Below is a small trained network, with its code and all its weights. Each question gives an input and a class and asks what happens when units are switched off, that is, made to give their printed mean instead of their output.

import numpy as np


def w(rows, s, z=0):
    codes = np.array(rows[::2]) - 128.0
    scale = np.full(codes.shape[1], s)
    scale[-1] = z or s
    return codes * scale


def norm(h):
    return h / np.sqrt((h * h).mean(-1, keepdims=True) + 1e-5)


def f(y):
    return y / 2 * (1 + np.tanh(0.7978845608 * (y + 0.044715 * y**3)))


def log_softmax(a):
    a = a - a.max(-1, keepdims=True)
    return a - np.log(np.exp(a).sum(-1, keepdims=True))


def net(x, mask):
    res = np.array(x, float).reshape(1, 6) / 4 @ E
    u = 0
    for l in range(2):
        y = f(norm(res) @ A[l][:, :-1].T + A[l][:, -1])
        res = res + np.where(mask[u : u + 10], y, B[l][:, -1]) @ B[l][:, :-1]
        u += 10
    return log_softmax(norm(res)[-1] @ U[:, :-1].T + U[:, -1])


A, B = {}, {}
E = w([
[222,163,79,178,137,214,102,86,221,254,161],'x0',
[151,64,128,200,219,147,34,99,146,103,44],'x1',
[91,114,136,124,123,127,135,120,128,173,104],'x2',
[132,113,122,111,114,135,120,114,117,133,118],'x3',
[148,137,128,121,128,119,126,125,137,117,120],'x4',
[127,165,245,143,131,71,78,46,80,178,175],'x5',
],0.0047)
A[0] = w([
[195,179,201,109,94,43,70,64,102,209,199,85],'0.n0',
[206,143,78,212,125,184,36,77,175,251,184,94],'0.n1',
[128,95,67,72,149,162,184,223,128,83,48,207],'0.n2',
[214,213,115,115,49,184,164,119,151,253,195,109],'0.n3',
[185,101,128,138,92,170,85,111,186,182,159,193],'0.n4',
[159,183,201,138,44,102,105,76,102,182,209,2],'0.n5',
[150,117,187,180,172,72,50,101,80,108,136,80],'0.n6',
[186,98,251,183,188,83,35,73,88,167,123,72],'0.n7',
[194,104,117,235,206,158,56,113,106,182,83,38],'0.n8',
[99,176,133,2,69,80,184,131,82,141,206,233],'0.n9',
],0.0046,0.0045)
B[0] = w([
[67,164,163,70,124,138,159,60,135,42,173,207],'0.n0',
[73,152,158,37,212,169,170,27,183,63,161,236],'0.n1',
[164,164,140,117,150,252,213,156,197,133,60,213],'0.n2',
[171,76,147,197,77,155,90,217,72,215,140,224],'0.n3',
[168,175,87,105,159,119,134,185,148,154,135,198],'0.n4',
[125,217,117,64,94,118,178,214,178,121,20,167],'0.n5',
[153,89,125,198,110,133,87,118,98,200,149,171],'0.n6',
[203,67,127,169,104,109,72,214,89,209,108,207],'0.n7',
[72,55,91,96,145,115,146,58,178,25,135,178],'0.n8',
[65,213,53,128,194,70,161,78,127,110,144,254],'0.n9',
],0.0048,0.0066)
A[1] = w([
[138,46,172,174,69,86,39,134,88,88,104,70],'1.n0',
[88,82,27,172,190,170,199,133,141,34,49,141],'1.n1',
[164,54,183,121,195,239,86,89,197,116,85,192],'1.n2',
[125,54,98,207,58,206,184,254,125,67,14,2],'1.n3',
[92,157,36,131,58,7,142,125,87,122,174,36],'1.n4',
[208,90,62,139,114,157,130,188,148,215,193,31],'1.n5',
[55,153,164,106,108,119,122,98,73,33,85,234],'1.n6',
[94,159,84,69,114,190,185,174,207,144,174,230],'1.n7',
[139,193,169,59,89,98,143,153,159,61,136,74],'1.n8',
[77,195,145,68,65,109,212,85,101,165,217,105],'1.n9',
],0.0058,0.0021)
B[1] = w([
[198,153,41,145,91,154,176,204,125,195,97,165],'1.n0',
[181,199,94,47,205,154,190,113,193,197,140,234],'1.n1',
[47,183,200,121,53,102,122,120,94,69,166,241],'1.n2',
[34,61,221,186,60,42,40,2,56,50,232,194],'1.n3',
[99,73,171,190,71,132,61,28,93,65,158,170],'1.n4',
[107,33,160,182,69,67,77,147,33,113,31,157],'1.n5',
[160,97,141,205,90,130,37,161,127,171,144,186],'1.n6',
[198,107,72,162,137,99,121,217,81,198,65,254],'1.n7',
[110,51,132,132,142,196,107,148,126,178,124,161],'1.n8',
[158,101,138,69,174,180,161,117,209,75,102,228],'1.n9',
],0.006,0.0077)
U = w([
[180,207,63,31,212,197,240,159,225,182,87,70],'0',
[14,92,235,172,79,49,42,10,77,20,193,196],'1',
[215,30,59,252,31,56,53,254,33,235,24,255],'2',
],0.0075,0.0007)

Each question gives the input, the list of numbers given to net, and the class t.
The units are the neurons (one row each of A and B). Each row of codes is followed by its name. A weight is (code - 128) times the scale printed after its matrix; where a second scale follows, it is the last column's (A, B and U).
mask holds one flag per neuron, layer by layer. A switched-off neuron (its flag False) gives its mean, the last column of its row in B, instead of its output. The means were averaged over made-up inputs and are rounded, as every weight is.
A unit's drop is (log p(t) with every unit on - log p(t) with that unit switched off) / (log p(t) with every unit on - log p(t) with every unit switched off).
The circuit of an input: a set's keep is (log p(t) with only the set's units on - log p(t) with every unit switched off) / (log p(t) with every unit on - log p(t) with every unit switched off). Starting from the 12 units with the biggest drops (on a tie, the unit counted first), units are removed one at a time, each time the one whose removal leaves the highest keep (on an exact tie, the one counted first), for as long as the keep stays at least 0.8.
units of the circuit, in order: the units of the circuit, biggest drop first
unit that matters most: the unit with the biggest drop
top k neurons: the k neurons with the biggest drops, biggest first
top k neurons in layer l: the k neurons of layer l with the biggest drops, biggest first
drop when u is switched off: that unit's drop, to one decimal
input [-1,8,-6,-8,-3,6], class 2: top neuron	0.n7
input [8,2,3,-7,-1,8], class 1: top 3 neurons in layer 0	0.n1, 0.n9, 0.n7
input [6,-1,-4,-1,-2,-1], class 2: top 2 neurons in layer 1	1.n5, 1.n1
input [1,-3,3,8,-7,5], class 0: top 4 neurons in layer 1	1.n9, 1.n3, 1.n2, 1.n5
input [8,2,-8,0,0,2], class 1: units of the circuit, in order	1.n2, 1.n1
input [0,5,3,0,0,6], class 2: top 2 neurons	0.n7, 1.n0
input [2,0,3,-4,7,5], class 0: top 2 neurons	0.n0, 0.n5
input [-8,-1,2,5,-7,-4], class 0: top 2 neurons in layer 0	0.n3, 0.n2
input [-1,6,1,7,2,-6], class 1: top 3 neurons	1.n3, 0.n9, 0.n1
input [0,4,-1,4,-3,0], class 1: top 3 neurons in layer 0	0.n9, 0.n7, 0.n0
input [4,-5,-6,0,1,-1], class 2: top 2 neurons	0.n3, 1.n5
input [-4,8,4,7,8,1], class 2: top 2 neurons	1.n0, 0.n1
input [0,4,7,-4,1,-8], class 1: top 4 neurons	1.n3, 0.n9, 0.n1, 1.n2
input [0,-2,-6,-8,4,2], class 1: unit that matters most	0.n2
input [-7,-4,-3,-7,-2,-1], class 0: top 2 neurons	1.n3, 0.n2
input [-1,8,-1,-8,6,6], class 2: top 2 neurons	0.n7, 1.n0
input [1,-1,4,2,3,4], class 0: top 3 neurons	0.n0, 1.n9, 0.n5
input [-2,2,3,4,2,-8], class 1: top 2 neurons	1.n3, 0.n9
input [0,6,-2,-2,2,-1], class 1: top 2 neurons	0.n9, 1.n2
input [-5,8,0,-4,7,-7], class 1: units of the circuit, in order	1.n3
input [2,0,-4,0,0,-4], class 2: top 3 neurons	1.n7, 0.n9, 0.n0
input [0,1,1,-1,-6,-6], class 1: top 2 neurons in layer 0	0.n9, 0.n1
input [-3,4,2,7,-4,-8], class 1: top 2 neurons	1.n3, 0.n9
input [3,3,-1,8,6,3], class 1: drop when 1.n7 is switched off	0.0
input [-6,4,-8,3,5,2], class 2: drop when 1.n0 is switched off	0.2
input [-2,4,4,7,-6,2], class 2: drop when 1.n0 is switched off	0.1
input [7,-4,-8,3,-1,-1], class 2: units of the circuit, in order	1.n5
input [7,-1,-4,-6,-8,-1], class 2: drop when 0.n9 is switched off	0.4
